Below is a small trained network, with its code and all its weights. Each question gives an input and a class and asks what happens when units are switched off, that is, made to give their printed mean instead of their output.

import numpy as np


def w(rows, s, z=0):
    codes = np.array(rows[::2]) - 128.0
    scale = np.full(codes.shape[1], s)
    scale[-1] = z or s
    return codes * scale


def norm(h):
    return h / np.sqrt((h * h).mean(-1, keepdims=True) + 1e-5)


def f(y):
    return np.maximum(y, 0)


def log_softmax(a):
    a = a - a.max(-1, keepdims=True)
    return a - np.log(np.exp(a).sum(-1, keepdims=True))


def net(x, mask):
    res = np.array(x, float).reshape(1, 8) / 4 @ E
    u = 0
    for l in range(2):
        y = f(norm(res) @ A[l][:, :-1].T + A[l][:, -1])
        res = res + np.where(mask[u : u + 8], y, B[l][:, -1]) @ B[l][:, :-1]
        u += 8
    return log_softmax(norm(res)[-1] @ U[:, :-1].T + U[:, -1])


A, B = {}, {}
E = w([
[140,137,60,137,152,168,151,76],'x0',
[100,112,155,129,147,113,134,132],'x1',
[71,26,88,174,150,202,2,222],'x2',
[188,95,116,177,161,145,186,149],'x3',
[51,172,244,239,96,225,155,72],'x4',
[91,141,123,92,184,185,161,119],'x5',
[87,65,157,174,173,84,167,120],'x6',
[117,91,134,163,164,110,153,113],'x7',
],0.0059)
A[0] = w([
[118,57,200,135,173,120,137,218,118],'0.n0',
[198,146,124,99,197,216,198,15,130],'0.n1',
[74,148,136,144,89,55,103,146,144],'0.n2',
[128,151,4,56,230,2,96,203,107],'0.n3',
[137,166,248,247,85,224,118,80,72],'0.n4',
[101,185,127,130,136,49,138,135,5],'0.n5',
[144,108,137,93,113,29,112,63,99],'0.n6',
[174,59,192,65,120,109,31,110,76],'0.n7',
],0.0059,0.0024)
B[0] = w([
[133,162,88,80,125,170,140,93,182],'0.n0',
[136,113,183,160,102,117,149,136,198],'0.n1',
[121,112,62,196,176,102,158,172,164],'0.n2',
[159,170,140,254,209,138,91,147,253],'0.n3',
[126,170,46,136,190,76,115,194,235],'0.n4',
[119,101,89,63,155,128,158,54,143],'0.n5',
[177,145,195,112,129,159,149,116,177],'0.n6',
[176,140,118,134,158,179,84,82,165],'0.n7',
],0.0071,0.0065)
A[1] = w([
[106,42,101,156,99,188,67,128,91],'1.n0',
[136,113,177,71,92,89,194,54,204],'1.n1',
[171,136,165,121,188,108,25,124,88],'1.n2',
[166,117,142,119,125,130,156,144,104],'1.n3',
[170,181,218,122,99,81,210,122,199],'1.n4',
[124,72,124,126,168,89,149,169,54],'1.n5',
[26,156,134,210,54,158,156,143,255],'1.n6',
[96,2,87,129,125,195,75,179,178],'1.n7',
],0.0084,0.00082)
B[1] = w([
[77,51,197,64,57,70,177,100,199],'1.n0',
[96,128,165,69,65,133,161,84,181],'1.n1',
[125,145,116,115,180,157,164,127,231],'1.n2',
[41,178,168,105,108,148,133,97,155],'1.n3',
[74,60,123,98,107,146,80,117,255],'1.n4',
[150,185,51,120,167,170,61,91,174],'1.n5',
[240,165,46,140,240,144,88,177,210],'1.n6',
[126,131,198,88,2,91,179,78,235],'1.n7',
],0.0085,0.0064)
U = w([
[166,200,89,147,255,101,102,172,255],'0',
[101,100,195,50,35,83,190,82,1],'1',
],0.0096,0.00054)

Each question gives the input, the list of numbers given to net, and the class t.
The units are the neurons (one row each of A and B). Each row of codes is followed by its name. A weight is (code - 128) times the scale printed after its matrix; where a second scale follows, it is the last column's (A, B and U).
mask holds one flag per neuron, layer by layer. A switched-off neuron (its flag False) gives its mean, the last column of its row in B, instead of its output. The means were averaged over made-up inputs and are rounded, as every weight is.
A unit's drop is (log p(t) with every unit on - log p(t) with that unit switched off) / (log p(t) with every unit on - log p(t) with every unit switched off).
The circuit of an input: a set's keep is (log p(t) with only the set's units on - log p(t) with every unit switched off) / (log p(t) with every unit on - log p(t) with every unit switched off). Starting from the 12 units with the biggest drops (on a tie, the unit counted first), units are removed one at a time, each time the one whose removal leaves the highest keep (on an exact tie, the one counted first), for as long as the keep stays at least 0.8.
circuit, biggest first: the units of the circuit, biggest drop first
top k neurons: the k neurons with the biggest drops, biggest first
k most important neurons of layer l: the k neurons of layer l with the biggest drops, biggest first
drop when u is switched off: that unit's drop, to one decimal
input [-3,-4,7,8,-4,6,1,-6], class 1: circuit, biggest first -> 1.n7
input [-3,-6,-7,5,8,2,-4,6], class 0: top 3 neurons -> 0.n4, 1.n6, 1.n7
input [5,4,5,3,4,-4,2,5], class 1: 2 most important neurons of layer 1 -> 1.n7, 1.n0
input [1,0,-2,6,-1,-8,-6,-6], class 1: top 3 neurons -> 0.n3, 0.n4, 1.n6
input [-1,-8,-6,6,8,4,-5,-8], class 0: 2 most important neurons of layer 1 -> 1.n6, 1.n7
input [-8,-7,-6,-8,-7,0,-4,0], class 0: 3 most important neurons of layer 1 -> 1.n7, 1.n0, 1.n2
input [-3,8,-6,-6,7,-7,5,-5], class 0: 2 most important neurons of layer 1 -> 1.n6, 1.n7
input [0,5,8,-7,-6,-5,8,3], class 1: top 4 neurons -> 1.n7, 1.n0, 0.n4, 1.n6
input [3,7,5,-7,2,-4,5,8], class 1: top 2 neurons -> 1.n7, 0.n3
input [0,-5,-7,-6,8,-8,-5,-5], class 0: circuit, biggest first -> 1.n6, 1.n7
input [7,-6,2,3,-1,-7,-3,-1], class 1: drop when 0.n4 is switched off -> 0.3
input [-2,-3,5,-7,-3,1,-7,-6], class 1: drop when 1.n6 is switched off -> 0.2
